Below is a small trained network, with its code and all its weights. Each question gives an input and a class and asks what happens when units are switched off, that is, made to give their printed mean instead of their output.

import numpy as np


def w(rows, s, z=0):
    codes = np.array(rows[::2]) - 128.0
    scale = np.full(codes.shape[1], s)
    scale[-1] = z or s
    return codes * scale


def f(y):
    return y / 2 * (1 + np.tanh(0.7978845608 * (y + 0.044715 * y**3)))


def log_softmax(a):
    a = a - a.max(-1, keepdims=True)
    return a - np.log(np.exp(a).sum(-1, keepdims=True))


def net(x, mask):
    res = np.array(x, float).reshape(1, 4) / 4 @ E
    y = f(res @ A[0][:, :-1].T + A[0][:, -1])
    res = res + np.where(mask, y, B[0][:, -1]) @ B[0][:, :-1]
    return log_softmax(res[-1] @ U[:, :-1].T + U[:, -1])


A, B = {}, {}
E = w([
[159,77,195,63,132,125,153,148],'x0',
[131,130,121,123,152,124,129,122],'x1',
[202,174,78,131,90,96,179,178],'x2',
[113,135,81,115,164,150,78,250],'x3',
],0.019)
A[0] = w([
[128,32,205,79,161,156,64,127,180],'n0',
[62,112,90,144,126,183,75,82,187],'n1',
[202,105,116,29,134,143,108,215,70],'n2',
[96,83,175,102,160,166,110,130,104],'n3',
[156,147,150,34,131,86,200,164,36],'n4',
[172,127,146,59,101,105,167,92,144],'n5',
[125,96,168,90,152,139,119,129,112],'n6',
[117,138,120,118,147,161,68,215,192],'n7',
[109,107,139,84,96,119,102,8,201],'n8',
[193,62,158,85,128,133,163,105,102],'n9',
[129,98,153,57,135,139,108,121,109],'n10',
[187,193,83,218,114,89,135,129,160],'n11',
[147,135,138,122,106,91,126,62,254],'n12',
[129,130,136,157,86,121,119,117,110],'n13',
[30,136,135,224,163,144,102,101,216],'n14',
[121,166,85,139,127,172,73,137,83],'n15',
[135,144,109,130,136,116,122,77,115],'n16',
],0.014,0.0077)
B[0] = w([
[80,131,145,167,115,66,89,124,255],'n0',
[121,86,169,78,129,200,105,72,210],'n1',
[70,99,141,223,197,254,139,83,253],'n2',
[69,167,121,142,93,69,92,181,198],'n3',
[139,62,106,132,132,194,195,128,217],'n4',
[167,89,135,127,117,129,217,202,219],'n5',
[77,133,141,139,115,89,127,153,179],'n6',
[119,153,92,118,166,156,13,120,249],'n7',
[126,151,207,180,180,113,188,94,244],'n8',
[122,71,145,96,118,120,155,181,218],'n9',
[102,141,115,173,117,71,110,166,181],'n10',
[216,202,61,146,106,81,163,123,244],'n11',
[210,103,128,130,110,117,194,112,216],'n12',
[134,137,124,153,98,133,143,114,144],'n13',
[142,103,181,94,122,226,123,79,231],'n14',
[150,171,117,96,168,136,108,173,182],'n15',
[164,155,133,146,132,127,132,92,156],'n16',
],0.012,0.02)
U = w([
[150,116,165,183,160,212,146,55,255],'0',
[113,127,144,4,150,185,68,101,140],'1',
[132,118,196,131,136,61,148,116,83],'2',
[81,129,115,132,144,107,66,157,115],'3',
[200,175,99,129,101,79,156,66,107],'4',
[168,193,44,131,157,133,92,171,27],'5',
[186,77,125,79,121,153,181,170,36],'6',
],0.013,0.0035)

Each question gives the input, the list of numbers given to net, and the class t.
The units are the neurons (one row each of A and B). Each row of codes is followed by its name. A weight is (code - 128) times the scale printed after its matrix; where a second scale follows, it is the last column's (A, B and U).
mask holds one flag per neuron, in row order. A switched-off neuron (its flag False) gives its mean, the last column of its row in B, instead of its output. The means were averaged over made-up inputs and are rounded, as every weight is.
A unit's drop is (log p(t) with every unit on - log p(t) with that unit switched off) / (log p(t) with every unit on - log p(t) with every unit switched off).
The circuit of an input: a set's keep is (log p(t) with only the set's units on - log p(t) with every unit switched off) / (log p(t) with every unit on - log p(t) with every unit switched off). Starting from the 12 units with the biggest drops (on a tie, the unit counted first), units are removed one at a time, each time the one whose removal leaves the highest keep (on an exact tie, the one counted first), for as long as the keep stays at least 0.8.
units of the circuit, in order: the units of the circuit, biggest drop first
unit that matters most: the unit with the biggest drop
k most important neurons: the k neurons with the biggest drops, biggest first
drop when u is switched off: that unit's drop, to one decimal
input [-6,-6,6,1], class 5: units of the circuit, in order	n8
input [-2,5,-8,1], class 1: units of the circuit, in order	n2, n1
input [1,-7,-7,4], class 3: 3 most important neurons	n0, n3, n10
input [1,-6,-6,-7], class 2: 3 most important neurons	n2, n0, n3
input [8,7,0,-4], class 2: 2 most important neurons	n0, n8
input [0,-5,4,2], class 5: 2 most important neurons	n14, n8
input [-1,-2,-8,3], class 1: 2 most important neurons	n14, n1
input [0,2,-8,2], class 1: 2 most important neurons	n14, n1
input [1,-5,-6,4], class 3: 2 most important neurons	n0, n3
input [-8,-5,3,1], class 5: 2 most important neurons	n15, n8
input [2,-7,-1,-4], class 2: drop when n2 is switched off	0.1
input [-5,6,4,0], class 4: drop when n2 is switched off	0.1
input [7,8,0,-5], class 2: drop when n0 is switched off	0.3
input [1,-7,-4,-8], class 2: unit that matters most	n2
